Here is a tiny trained network, its code and every weight. The questions are about switching its units off for an input and a class, where a switched-off unit gives its printed mean instead of its output.

import numpy as np


def w(rows, s, z=0):
    codes = np.array(rows[::2]) - 128.0
    scale = np.full(codes.shape[1], s)
    scale[-1] = z or s
    return codes * scale


def f(y):
    return np.maximum(y, 0)


def log_softmax(a):
    a = a - a.max(-1, keepdims=True)
    return a - np.log(np.exp(a).sum(-1, keepdims=True))


def net(x, mask):
    res = np.array(x, float).reshape(1, 7) / 4 @ E
    y = f(res @ A[0][:, :-1].T + A[0][:, -1])
    res = res + np.where(mask, y, B[0][:, -1]) @ B[0][:, :-1]
    return log_softmax(res[-1] @ U[:, :-1].T + U[:, -1])


A, B = {}, {}
E = w([
[124,78,203,168,206,229,245,129,196,237,121],'x0',
[121,62,36,154,73,3,141,167,158,94,142],'x1',
[112,196,146,117,117,163,89,57,88,97,51],'x2',
[242,53,111,62,140,157,148,24,104,193,135],'x3',
[113,81,96,99,115,137,210,117,193,186,215],'x4',
[140,209,179,113,139,183,86,56,57,142,77],'x5',
[42,148,143,73,59,137,209,118,40,98,197],'x6',
],0.0054)
A[0] = w([
[127,148,123,109,112,118,85,140,130,106,128,160],'N0',
[106,100,136,94,117,208,250,84,101,163,186,179],'N1',
[146,150,136,115,138,111,72,145,66,85,128,183],'N2',
[224,104,114,120,158,140,37,72,155,140,79,133],'N3',
[130,71,98,114,106,100,161,146,176,129,174,252],'N4',
[146,126,120,111,153,148,89,123,174,114,118,225],'N5',
[111,140,147,112,149,176,92,168,145,74,116,150],'N6',
[147,127,159,123,159,169,129,140,109,149,149,246],'N7',
[131,31,74,135,114,36,178,203,209,126,203,103],'N8',
[103,193,87,110,79,44,48,113,39,26,115,154],'N9',
[61,202,151,172,157,130,101,217,147,83,96,152],'N10',
],0.011,0.0014)
B[0] = w([
[107,130,134,131,118,132,138,106,112,108,135,159],'N0',
[146,154,157,48,176,165,185,121,73,116,161,203],'N1',
[113,154,114,143,75,134,106,117,135,111,133,180],'N2',
[124,67,95,135,153,118,70,117,129,181,54,198],'N3',
[110,111,129,123,182,91,138,154,153,98,158,190],'N4',
[129,107,128,158,123,114,119,132,110,140,92,155],'N5',
[134,152,132,169,99,129,140,149,149,146,124,158],'N6',
[134,132,110,106,143,138,145,107,110,144,93,161],'N7',
[97,65,110,142,152,44,147,160,203,81,199,239],'N8',
[115,134,110,117,5,144,52,112,56,56,152,251],'N9',
[151,209,161,188,110,141,153,141,179,149,136,200],'N10',
],0.019,0.015)
U = w([
[93,168,89,161,3,139,53,120,47,61,136,77],'0',
[168,72,78,153,152,134,80,110,112,210,41,108],'1',
[156,221,188,223,110,155,150,186,187,176,102,3],'2',
[87,71,99,151,157,48,158,219,212,83,197,185],'3',
[159,155,171,56,169,181,193,115,50,143,143,158],'4',
],0.0066,0.00031)

Each question gives the input, the list of numbers given to net, and the class t.
The units are the neurons (one row each of A and B). Each row of codes is followed by its name. A weight is (code - 128) times the scale printed after its matrix; where a second scale follows, it is the last column's (A, B and U).
mask holds one flag per neuron, in row order. A switched-off neuron (its flag False) gives its mean, the last column of its row in B, instead of its output. The means were averaged over made-up inputs and are rounded, as every weight is.
A unit's drop is (log p(t) with every unit on - log p(t) with that unit switched off) / (log p(t) with every unit on - log p(t) with every unit switched off).
The circuit of an input: a set's keep is (log p(t) with only the set's units on - log p(t) with every unit switched off) / (log p(t) with every unit on - log p(t) with every unit switched off). Starting from all 11 units, units are removed one at a time, each time the one whose removal leaves the highest keep (on an exact tie, the one counted first), for as long as the keep stays at least 0.8.
units of the circuit, in order: the units of the circuit, biggest drop first
unit that matters most: the unit with the biggest drop
top k neurons: the k neurons with the biggest drops, biggest first
drop of u: that unit's drop, to one decimal
input [5,-6,3,5,8,0,-6], class 4: units of the circuit, in order : [N1]
input [2,6,0,-2,-3,3,-8], class 1: top 2 neurons : [N3 N9]
input [8,-7,4,-2,-1,-8,-4], class 4: units of the circuit, in order : [N1 N8]
input [6,2,2,-1,-6,4,-1], class 2: top 2 neurons : [N9 N8]
input [1,1,4,-5,3,8,-2], class 2: units of the circuit, in order : [N9 N10]
input [7,2,3,-3,-5,1,-7], class 2: top 2 neurons : [N10 N9]
input [8,-8,-2,-3,-8,6,-6], class 2: top 3 neurons : [N10 N6 N9]
input [0,1,-1,-7,1,5,-1], class 2: top 2 neurons : [N10 N9]
input [6,-8,2,-4,-3,5,1], class 2: top 3 neurons : [N10 N6 N9]
input [5,-1,2,-7,8,5,-7], class 2: top 2 neurons : [N9 N8]
input [0,-7,0,-7,-4,-7,8], class 2: top 2 neurons : [N10 N6]
input [0,-8,-4,-4,-4,3,6], class 2: drop of N9 : 0.4
input [4,3,1,-5,4,5,-3], class 2: drop of N8 : 0.5
input [7,2,5,-8,-7,-8,-1], class 2: drop of N10 : 0.2
input [8,-4,2,3,5,-8,1], class 4: unit that matters most : N1
input [7,-3,8,5,-1,-5,0], class 4: drop of N1 : 0.3
